In the rows, zero is written as 128.
[140  93 155  87 158 151 155 167 117 140 124 185 134 154 139 115 151 128
 168 134 102 153 142 119 113 105 126  91  95 122  87 151  90  87 132] -> j417
[101 111 102 157 138 101 113 101 123 145 130 157 101 125 103 126 133 140
 131 162 105 141 136 138 112 107 114  97 114  98 161 134  52  71  99] -> j496
[ 61  92 169 119 130 127 118 117 173 115 120 148 163 174  88  51 100 105
  90  50 144 142  81 162 130  76 161 133 176 150  86 185 126 156 142] -> j32
[ 94  88 180 145 208 111 124 117 117 147 110 106 132 117 135  49 144 137
  92  66 137  78 106  82 132 125 153 104 109 148 148 117  66 136 164] -> j496
[136 107 136 128  79 187 130 114 150 150 128 133 130 161  97 111  85 146
 137  91 145 144 125 106 108 124 150 112 168 132 127 147 152 141  77] -> j692
[129 139  87 116 144 109 133 119 108 138 124 119 107 162 170 157 122 123
 123 119 155 120  99 134 169 156 147 133 117 103 131  85  95 111 144] -> j120
[ 75 105 192  90 128  83 104 162 159  94  75 180 134 124  53  78 126 105
 101 103  72 139 145 170  97  74 117 130 114 157  99 206 137 158 106] -> j32
[115 116  90 152 121  71 174  96 144  91 147 103  77 141 124 168  99 116
 114 131 116 155 151 163 160 135  90 153 121 110 148  43 119 152 178] -> j561
[121 160 149 109 159 157 147 179 119 129  96 153 128 139 115 122 139 139
 134 152 130 117 115 145 133 122 160 123 106 130 120 121 117 136 108] -> j32
[138 103  65 158 123 100 120  86 105 112 142 110 122 125 137 161 123  95
 139 102 124 100  89 123 120 119 150 138 124 132 107  63 169  91 101] -> j182
[164 157 107 115 133 195 149 154 140 124 162 162 131 142 141 195 140 116
 140 252 113 200 142 193 163 113  89 135 103  87 134 153  80  89 102] -> j762
[141 147 117 174 150 148 149  83 195 100 154 146 115 129  22  57 107  88
 185  77  92 109 144 161 113  78 161 106  78 162 119 179 120 130  97] -> j32
[109 113 162 134 158 102  83  86 151 117 183 176 142 116  83  94 133  71
 145 121 114 158 127 178 137  84 102 145 110 157  85 204 147 149 111] -> j120
[110 100 189  82 174 187 143 136 151 130 117 161 130 147 127  88 140 125
 126 147 112 170 143 150 141 100 134 106  93 138  99 188 145 154 111] -> j762
[ 98  82 105 179 106  84 100 103 119 125 146  54 136 109 159 128 110 104
 136  81 138 126 120  95  99 133 100 142 143 124 167 101 120  94 125] -> j496
[189 134  72 138 115 167 117 105 141 119 120 134 113 138 124 172  96 100
 159 125 104 177 151 138 123 118 107 147  88 137 114 121 140  99 110] -> j120
[ 76 103 182 101 148 109 115  90 156 131 122 170 144 118 132  94 123 112
  85 109 128 145 118 178 148 133  92 135 137 144 113 180 133 124  89] -> j561
[144 168  75 145 130 134 114 139 116 128 143  98 115 182 154 164 104 138
 156 162 157 134 149 110 150 148 139 176 105 129 159  81 156 144 140] -> j656
[134 138 118 109 163 126 120 131 103 131 130 127 136 163 148 170 104 153
 116 130 150 152 121 107 157 150 122 151 104 111  92 130 115 151 147] -> j120
[148  85 108  97 115 169 108 129 193 105 121 100 111 142 110 110  76  79
 159 115 123 119 150 159 114 111 123 134 129 130 124 126 186 161 112] -> j182
[140 123 128 100 143 125 169 112 149 150 121 183 107 134 102 140 114 114
 162 155 129  87 136 166 161 130 162 102 119 142  82 143 115 145  59] -> j561
[143  98 141 138 147  87 145 101 114 124 111 127 126 121  72 125  86 108
  79  46 171  58 116  79 116 168 141 131 102 148 115 112 119 183 192] -> j692
[170 120  82 164 128 166 138 110 125 129 133 104 151 102 148 148 120 117
 112 126 127 123 127 120 142 128 149 151 108 143 143  77 131 121 148] -> j798
[119 115 150  76 166 118 104 129 114 157 153 180 141 149  74 128  88 144
 130 138 182  70 103 101 126 145 166 133 129 136  72 148 162 191 111] -> j182
[142 113 114 130 144  90  84 103 132 121 115 124 134  97 136 159 102 114
  85 123 155 151 167  99 100 166  50 116 119 144 135 144 120 148 187] -> j692
[115 154  94 158 141 169 125 140 116 162 169 129 158  95 159 106 138 140
 152 148 148 143 136 113 131 143 167 102 118 138 163 113  68  64 122] -> j32
[132 154 131  98 157 145 151 132 166 138 174 145  81 163 132  84 113 149
 161 171 146 118 153 154 174 121 123 134 120 104 164  89 120 131 102] -> j496
[130 136 132 118 160 172 175 128 108 146 159 179 122 138 121  95 167 154
 179 171 122  97 114 159 159 123 209 111  84 128  83 106 189 115  35] -> j417
[157 110 143 134 171 110 169 138 102 116  87 138  87  81  67 133 122 147
 137 112  83  97 186 102 100 128 156 112  71 131 105  97 152 192 135] -> j417
[140 138 135 129 169 100 145 128  92 148 132 116 107 104 146 147 115 176
 130 112 154 111 141  66 119 134 125 112 144  96 128  94  73 139 140] -> j496
[120 112 176 135 117 158 153 119 113 127 106 138 119 109 110 100 148 122
 132  84 134 130  94 129  87  96 142 111 126 106 119 169 101 100 103] -> j434
[145 125 108 110 135 127 172  95 123 147 116 161  89 133 129 151 124 157
 127 166 124  93 133 126 156 137 164  90 112 133  95 122 143 136  29] -> j434
[132 126 118 134 176 125 159 158  88 133 105 124 110  82 148 126 168 150
 112 157 114 101 144 140 141 148 167 102  89  90 143  80  78 119 153] -> j417
[112 117 105 173 113 120 112 132 104 114 122  53 170 183 177 149 137 105
 132  90 161 100  66  89 132 159 149 178 117 171 138  94 154 103 144] -> j656
[132 163 117 135 131  57 125 104 109 104 131  78  98 105 143 136 124 123
 132  53 139 105 119 116 141 136 138 158 146 119 122  94 143 159 144] -> j120
[125 112 132 112 136 137 121 145 143 136 133 143 166 135 132  90 143 106
 153 121 114  97 131 129 134 121 148 124  84 145 125 178  90  95 122] -> j798
[122 138 183 124 184 171 126  91 167 130 153 150 142 131 106  93 162 117
  99 147 136 150  81 157 139 127 106  97 108 141 141 199  89 115 124] -> j762
[115 119 147 142 178 108 171  59 171 115 151 180  85 162  86  77 124 121
 127 105 128 108  99 174 170  81 118 123 148 146  99 112 112 136 114] -> j496
[ 70 110 124 143 140  76 114  69 142 120 181  97 142 152 106  88 119 103
  90  97 195 100  78 127 152 165 148 157 118 164 132 129 167 164 190] -> j762
[147 118 105 135 137 121 153 145 152 107  87 103 103 180 110  91 129  92
 148  89 130  69 133 120 142 146 146 121  80 175 133  98  98 130 188] -> j692
[124 140  88 150 120 161 124  67 105 156 135 156 164 108 148 162 116 173
  70 136 144 136  95 134 146 161 143 141 121  93 146 130 130  73  55] -> j798
[ 99 149 123 137 141 151  83 111 137 134 168 153 140 199 128 145 105 126
 138 172 141 213 108 178 167 104  92 177 145 117 109 172 135 137 109] -> j120
[110 130 110 159 106  80 149  96  90 135 156 117 121 144 116 161 110 161
 116  89 153  98 101  72 131 146 175 150 151 132 137  71 134 144 128] -> j656
[121 100 150 137 120 116 101  87 129 148 135 143 166 101  88 137 122 137
  98 123 171  85  55 107  95 147 126 120 153 146 102 167 126 113  68] -> j496
[162 112 111 190 107 148 136  82 114 125 126  59 107  67 149 189 114 130
 107 113 115 164 131  88  80 144  79 103 130 101 191 103 112 106  93] -> j434
[176 135 129 101 134  97 160 128 167  95 145 135 100 116  98 144  99 113
 125 123 103 114 169 150 154  91 110 150 131 115 118 106 141 205 151] -> j798
[ 97 115 143 126 140 116 159  87 157 115 146 160 115 117 120 100 136 127
 105 123 120 147 125 179 158 123 116 126 128 134 120 114 111 116 129] -> j561
[121 101 124 102 132 162 106 132 117 129 113 149 155  98 126  77 146 132
 110 109 118  88 110 124 119 131 186 135  89 158 106 114 163  82  94] -> j182
[ 47 119 164  98 120  43  89 117 146 124 140 147 148 120  70  89 110 152
  85  81 149 128 107 118  90 119 138  97 167 105 114 210 100 159 134] -> j32
[146 163 121 120 196  63 130 141 126 114 123 143 108 103  93 128 113  82
 121 123 143  67 146 145 144 129 142 133  79 135 127 113 116 178 159] -> j32
[191 134  51 198 104 164 166 101 139 106 111  99 107 134  83 167 102 117
 107 141 126  96 129 131 151 160 146 151  97 174 142  37 136 138 149] -> j692
[100 134 159 100 173 148 127 149 123 154 116  82 123 164 138  90 112 188
  69 118 214  78  70  90 142 187 156 130 124  74 187  86  80 154 177] -> j496
[156  93 126 135 142 133 157 142 131 118  83 110 111 112 124 115 129 115
 117  94  92 109 146 121 123 124 147 123 115 157 122  80 131 143 153] -> j417
[112 111 150 116 127 159 168 169 126 109 100 131 108 192 101  98 112 157
 112 100 123 150 139 125 139 104 148 133 116  89 120 113  91 156 185] -> j692
[148 148  83 169 110 123  97 120 138 107 161  88 102 174  88 156 104 108
 176 143 106 176 134 131 130 100 122 172 109 140 139 104 160 161 137] -> j120
[126 142 117 172 120 108 144 105 144 114 143  65  80 163  82  86  96 162
 132  73 127 103 123  82 124 129 139 163 123 132 194  46 129 144 150] -> j496
[ 91 103 139 119 145 180 175 111 126 145 151 191 143 158 108 114 135 175
 113 177 154 132  93 157 156 176 142 124 101 136 103 117 131  99 114] -> j417
[125 134 113 125 117 122  90 152 111 143  98  89 154  97 152 126 148 122
 124 132 170  56 116  95 109 187 179 131 104 161 160 125 129 122 127] -> j656
[ 97 118 123 125 131 103 122 111 145 126 159 181 112 144 141 140 116 107
 126 163 128 175 161 182 158  86 102 142 174 119 124 138 106 142 137] -> j656
[ 75  98 176 141 169 162 133  98 173 128 157 136 132 150 118  26 128 123
 154  90 135 134 122 160 137  91 122 117 124 117 129 187  93 103 105] -> j496
[113 159 162 100 139 113  79 104 118 151 127 137 132 106 115  94 126 168
  91  84 126 127 116 108 131 146 150 134 128 121 144 172 138 135  63] -> j120
[175 142  85 129 141 129 112 118 104 108 126 153 128  91 146 213 130 110
 106 184 100 133 121 164 133 129  84 152 109 104 119  93 144  81  64] -> j182
[124  96  98 141 114 148 129  84 149 124 171 147 152 112 131  98 116  76
 123 108 195 112 117 163 135 153 129 128 115 135 111 134 143 100 157] -> j692
[137 147 147  75 150  99 126  99 127 142 139 165 107  99 138 146 104 151
 113 145 170 126 156 122 126 142  96 112 134  99 100 180 148 163  80] -> j434
[121 154 152 174 160 176 145 111 147 105 125 132 114 133 103  83 158 101
 141 148 128 136 109 191 143  92 116 153  99 149 129 160 117 123 124] -> j434
[177 139 109 138 156 174 121 121 115 102  94 128 121 122  87 185  90 140
 112 135 127 137 127 116 100 137 100 168  95 126 107  94 171 153 136] -> j182
[114 109 134 157 180 143 134  98 149 139 200 115 131  95 113  70 111  91
 179 113 176 109 154 148 127 149 136 117  98 114 141 144 136 158 165] -> j417
[134 122 120 137 130 163 151 150 157 111 143 116  90 196 137 108 104 120
 156 147  96 172 153 162 166  70 103 175 128 111 158  68 125 121 118] -> j496
[102 144 120 119 148 116 122 149  78 159 106 112 140 159 187 196  88 192
  96 137 163 187 144  89 150 145 117 156 176  94 105 110  90 160 155] -> j561
[117  94 122 122 154 114 134 117 102 136 100 138 123 124 152 116 152 156
 118  93 110 152 128  95  98 125 141  84 116 116 109 117 109  92 147] -> j417
[128 127 154  69 145 129 163 146 111 138  76 146 100 114 128 104 113 195
  86  91 148  91 169  79 130 175 162  92 108 108 119 110 115 164 141] -> j692
[121 107 129 157 102 142 159 133 122 116  98 119 122 165 107 145 103 106
 109  85 118 154  98 152 131 103 134 174 138 121 131  89  97 117 157] -> j561
---
[ 72 146 144 147 144  87 116 146 145 122 117 114 102 122 114 149  72 140
  87 174 152 181 134 246 122 131 103 141  94 174 195 150 138 103 109] -> j467
[172 180 153 176 139 102 114 129 158 161 112 137 176 129 109 119 179 121
 154 182 181 152  97 136 166 105 115 150 179 108 156 140 151 135  84] -> j410
[115  94 106 113 151 121 141 132 143 109 149 140 176 101 137 115 141 153
 119 132 111 134 160 117 136 134 123 115 129 114 142 113 127 112 148] -> j467
[ 93 104 123 160 171  81 138 162 134 104 156 133 170  79 128 107  90 145
  82 174 127 143 156 141 147  89 116 116 118 128 159 129 152 117 147] -> j197
[101 108 140 127 156 119 129  98 140 118 153 131 133  85 157  84 149 156
 142 131 108 135 167 132 112 115 117 132 102  66 152 112 116 133 149] -> j410
[103  69 166 132 142  86 156 167 127 172 151 157 171  52 144  94  41 158
  83 117 129 146 141 131 156  94 126  91 177 154 179 105  80  92 124] -> j541
[133 130  94 146 131 140  97 130 148 102 135 128 126 137 142 123 164 162
 123 116 109 144 138 135 131 130 125 127 111  96 141 111 121 121 128] -> j824
[ 96 135 124 143 123  97 131 127  70 132 135 118 122 121 138 155  88 137
 103 156 119 102 119 151 145 139 139 117 137 151 136 129 130 134 102] -> j541
[ 87 109 123 155 150 120 118 147  70 134 121 153 103 145 151 156  77 125
 102 160 155 165 163 120 147 145 137 136 145 141 146 159 122  62 129] -> j151
[148 125 123 171  37 170  73 134 188 119  94 117 136 169 187 118 193 157
 164  57  97 109 126 151 133 175 144 128 122 131  87 128 167  77  96] -> j339
[109 145 116 130 140 122 131 115  82 105 144 133 137  80 127 108 142 137
 134 130 151 139 148 128 115  92 144 135 146 116  92 162 129  74 113] -> j197
[ 97 131 157 102 142 124 136  96 107 165 143 127  67  33 176 101  98 158
 137 111 121 129 151 165  72 137 154 133 126 114 132 110  90  88 126] -> j410
[158 153 155 119 119 129 154 126  60 152 127 118 124 104 125 155 112 112
 125 146 140  95 117  88 126 136 154 129 154 141 143 139 142 126 124] -> j557
[116  98 114 161 153 104 121 160  99 125 145 123 135  95 155 111  80 147
  94 148 155 148 156 121 124 119 133 135 159 139 153 126 165 115 145] -> j197
[109 167 175 128 162 114 152  97  96 165 117 147 130  63 120 123 140 158
 175 169 151 143 139 160 128 111  90 152 158  95 120 155  90  77  95] -> j339
[130 151 153 149 120  94 100 126 170 118 148 113 180  87 157  85 154 172
 116 117 127 162 160 181 141  94 113 153 102  98 163 100  81 118 105] -> j339
[187 115 187 167 116 135 131 142 117 174 102 132 145 112 142 115 133 148
 162 117 163 147  81  93 142 113 135 160 163 121 153 131 171  86 122] -> j557
[113 121  98 118 133 136 122 108 153 120 129 130 134  99 142 113 160 149
 112 107 137 161 137 158 105 156 142 132 113 105 144 107 119  97 138] -> j467
[176  61 114 120 124 159 144 158 105  87 151 128 226 186 123  63 152 193
 172 106 120 140 168  85 147  70 103  84 171  85 154 145 126 183 124] -> j197
[139 142 213 120 148 128 146 125 149 175 104 163 113 123 119 148 104 123
 158 124 136 149  95 123 112 112  94 157 128 142 156 119 137 119 164] -> j339
[124 143 130 137 101 116 131 139  92 161 100 105  77 152 150 144  93 132
 137 123 166 150  90 128 104 152 130 149 150 172 120 143 144 107 129] -> j151
[105 123 152 131 154 115 150 114 103 132 118 132 131 139  81 146 104 104
 165 187  90  82 155 171 163 116  79 109 129 132 117 186 145 177  89] -> j467
[ 88 105 116 145 148 116 127 155 100 118 156 128 131  98 148 122  69 136
 101 139  94  96 157 138 137 124 124 112 113 137 125 112 124 118 125] -> j197
[112  93 131 134 145 105 128 124  90 141 131 121 127 101 131 147  78 149
 106 156 119 111 123 114 134 132 130 120 141 128 131 122 140 126 117] -> j557
[157 148 138 135 125 155 123 104 166 144 123 113 136 116 127 108 140  99
 121 106 125 109 140 134 110 144 135 126 118 120 123  95 121 158 142] -> j557
[187 144 159 114 125 174 131 125 102 189 119 118  68 153 153 155 130 143
 184 155 115 114  82 113 102 180 170 146 122 134 124 129 156 155 153] -> j197
[176 134 136  96 120 130 124 122 119 144 129 146 141 141 139 122 153 170
 153  84 130 162  95  66 121 121 164 120 166 117 120 124 117 119 102] -> j824
[119  81  71 133 149 102 125 108 103 122 158 121 150  92 173  85 129 196
 126 139 151 202 137  85 102 126 156 135 163 106  85 123  98  62 153] -> j151
[ 90 146  81 159 151 101 122 139 136 107 147 113 147  83 135  82 148 142
  92 152 150 152 154 173 127 134 121 132  97  94 142 125 116 110 112] -> j197
[163 135 118 114 109 133 117 121 119 167 134 134 128 170 140 142 142 156
 134 131 143 154 102  65 122 127 151 145 135 118 108 118 119 129 115] -> j151
[151 136 186 131 125 125 115 152 139 162 131 157 192 154 158 157 135 143
 145 134 134 146 152  58 172 135 113 146 161 132 164 115 110  90 105] -> j339
[159 149 155 131 146 110 128 145 149 153 104 132 158 129  96 134 140 124
 142 149 174 150 106 131 139 107 106 143 153 145 142 141 131 118 100] -> j557
[100  98 146 128 139 109 129 129 117  95 132 148 166 108 165 102 138 171
 122  99 127 159 172 113 132 121 105 141 123  97 160 125 123  87 153] -> j339
[160 150  94 110 146 107 120 123 101 159 106 142  84 110  93 147  84 109
 108 154 148 120  73 149  92 161 164 119 170 197  54 144 139 122 102] -> j557
[147 185 150 123 136 118 124 132  87 145 124 117 134 120 153 131 155 153
 131 134 173 136 131 126 137 135 153 163 136 113 151 127 141 122  99] -> j197
[105 166 155 135 133 127 108 103 135 162 111 121  91  90 150 116 121 110
 170 120 153 139 130 185 104 144 141 133 167 144 103 140  96  80  81] -> j410
[202 109 133  69 153 185 127 106 137 170 122 202  93 125 135 142 159 168
 186  68  72 118  82  55  95 128 180 119 142 114  46  98 117 105 144] -> j824
[123 137  98 134  82 133 130 127 109 122 168 123 144  81 143 109 164 122
 134 101 111 102 123 101 117 106 156 121 120 125  94 125 100  78 108] -> j541
[140 130 102 140 152 142 123  63 153 170 120 140  90 112 136 109 122 142
 116 125 121 163 141 147  78 136 134 150 106 115  66 104  96 130 141] -> j151
[192 189 156 109 163 128 114 108 164 193 139 166 144 151 135 143 114 160
  97 175 137 148 154 117 143 134 172 140 145 143 101  96 109 155 126] -> j151
[101  94 118 146 157  79 117 177 148 125 168 134 154 102 135 130  87 198
  87 182 124 174 150 107 150  92 102 110 142 125 189 121 132 110 116] -> j824
[150 123 107 133 131 148 115 117 163 117 148 146 141 112 139  99 157 152
 129  82 102 148 151  98 106 100 135 118 123 103 111 105 114 115 126] -> j824
[179 137 137  90 120 132 115 129 110 143 129 125 133 134 123 131 141 149
 149 108 156 126  87  93 105 109 166 133 159 132 109 118 141 141 111] -> j557
[ 75 124 110 164 150  98 141 180  77 128 145 146 141 104 141 111  98 132
 114 167 182 167 138  82 134 137 124 129 155 130 144 166 166  42  94] -> j197
[197 188 139 106 149 102 128 114 127 136 138 177 187 187  81 114 154 134
 159 160 142 157  96  80 127 104 133 130 162 135  72 153 139 176  80] -> j339
[120 157 126 151 127  96 137 106 108 168 113 143 139 119 145 108 134 124
 150 125 148 130 117  75 125 163  98 147 170 137  81 142 137  80  56] -> j410
[144 157 130 162 129 116 122 159 164 153 121 150 137 174 131 123 134 115
 155 152 141 135  66  86 129 161 107 137 137 148 124 116 182 112 115] -> j410
[ 92 121 139 118 147 106 133 133 105 125 141 147 152 122 122 141  81 128
  94 137 119 136 142 144 156 133 129 115 128 134 164 126 113 116 104] -> j467
[152 128 136 112  96 125 121  63  53 137 109 143 126  95 132 127 168 182
 141  82 121 103 109 142 143  92 156 150 156 102  66 154 114 104  81] -> j541
[121 166 110 150 147 113 128  98 146 139 117 120  99  55 137  79 140 143
  99 102 153 162 116 203  80 130 135 164  88 117 107 108 116  99 131] -> j197
[189 137 142 129 104 120 109 112 144 158 164 103 161 132 169  95 164 171
 137 123 130 152 150  80 133  90 163 157 118  88 134  99 109 174 125] -> j151
[133 134 189 137 130 116 115 152 122 136 115 166 152 194 112 133 119  95
 177 128 126 131 132  97 165 108  90 138 135 133 135 173 147 143  86] -> j339
[202 151  57 115  92 140 140 112 148 138 127  93 110  95 164  86 177 153
  99  73 161 161 103 125  44 148 176 150 131 145 107  70 111 143 203] -> j151
[188 125 107 123 132 123 130 119 106 165 117 162 171 127  94 114 144 121
 114 110 167 147  87  57 131 117 136 134 177 117 101 125 115 122  78] -> j557
[127 186 127 152 124 119 103  77 131 133 136 113 122  99 150 122 150 140
  95 140 147 162 127 194 122 151 178 149 119 129 124 115 100 102 128] -> j541
[128  60 109 162 113 107 131 124 104 143 147 102 166  79 196  89  93 188
  74  95 125 157 155  84 120 143 161 120 150 107 161  93 141 125 124] -> j197
[114 114 118 129 142 130 126 111 119 117 146 121 145  78 149  95 136 162
 121 125 137 150 160 138 115 114 145 125 139 101 120 132 117  95 140] -> j197
[163 157 108 170 133 147 106 107 147 178 100 159 146 187 112 176 179 101
 172 159 141 141  78 102 139 160 145 139 152 144  73 134 136 110  57] -> j541
[141 155 137 112 128 121 127 108 109 143 123 128 138 125 127 137 153 135
 162 123 141 125 128 128 127 129 135 148 146 131 104 144 139 118  75] -> j467
[114 131 119 164 155  86 111 197  48 138 159 134  94 167 154 145  14 157
 109 188 161 155  80 100 137 128 136 154 159 175 140 111 171 102 143] -> j151
[180 189 126 126 126 108 121 125 137 169 131 100 136 134 153  99 144 144
 135 150 179 190 116 141 120 155 164 152 155 148 125 122  78 126 125] -> j151
[155 128 193  66 102 141 112  60  98 188 142 124 107  64 181 118 189 159
 252  86  97  80 142  77 110  94 201 132 170  74  42 156  97 116  33] -> j410
[121 127  86 154 105  95 111 145 155 128 131 110 121  64 135  68 154 143
 112 103 158 167 114 207 105 112 127 143 114 141 130 128  91  90 111] -> j541
[131 116 139 126 138 109 131  79 153 116 134 120 152  52 139 110 123 142
  89 109  96 131 119 137 120 123 154 129 106 129  93 100 107  85 177] -> j557
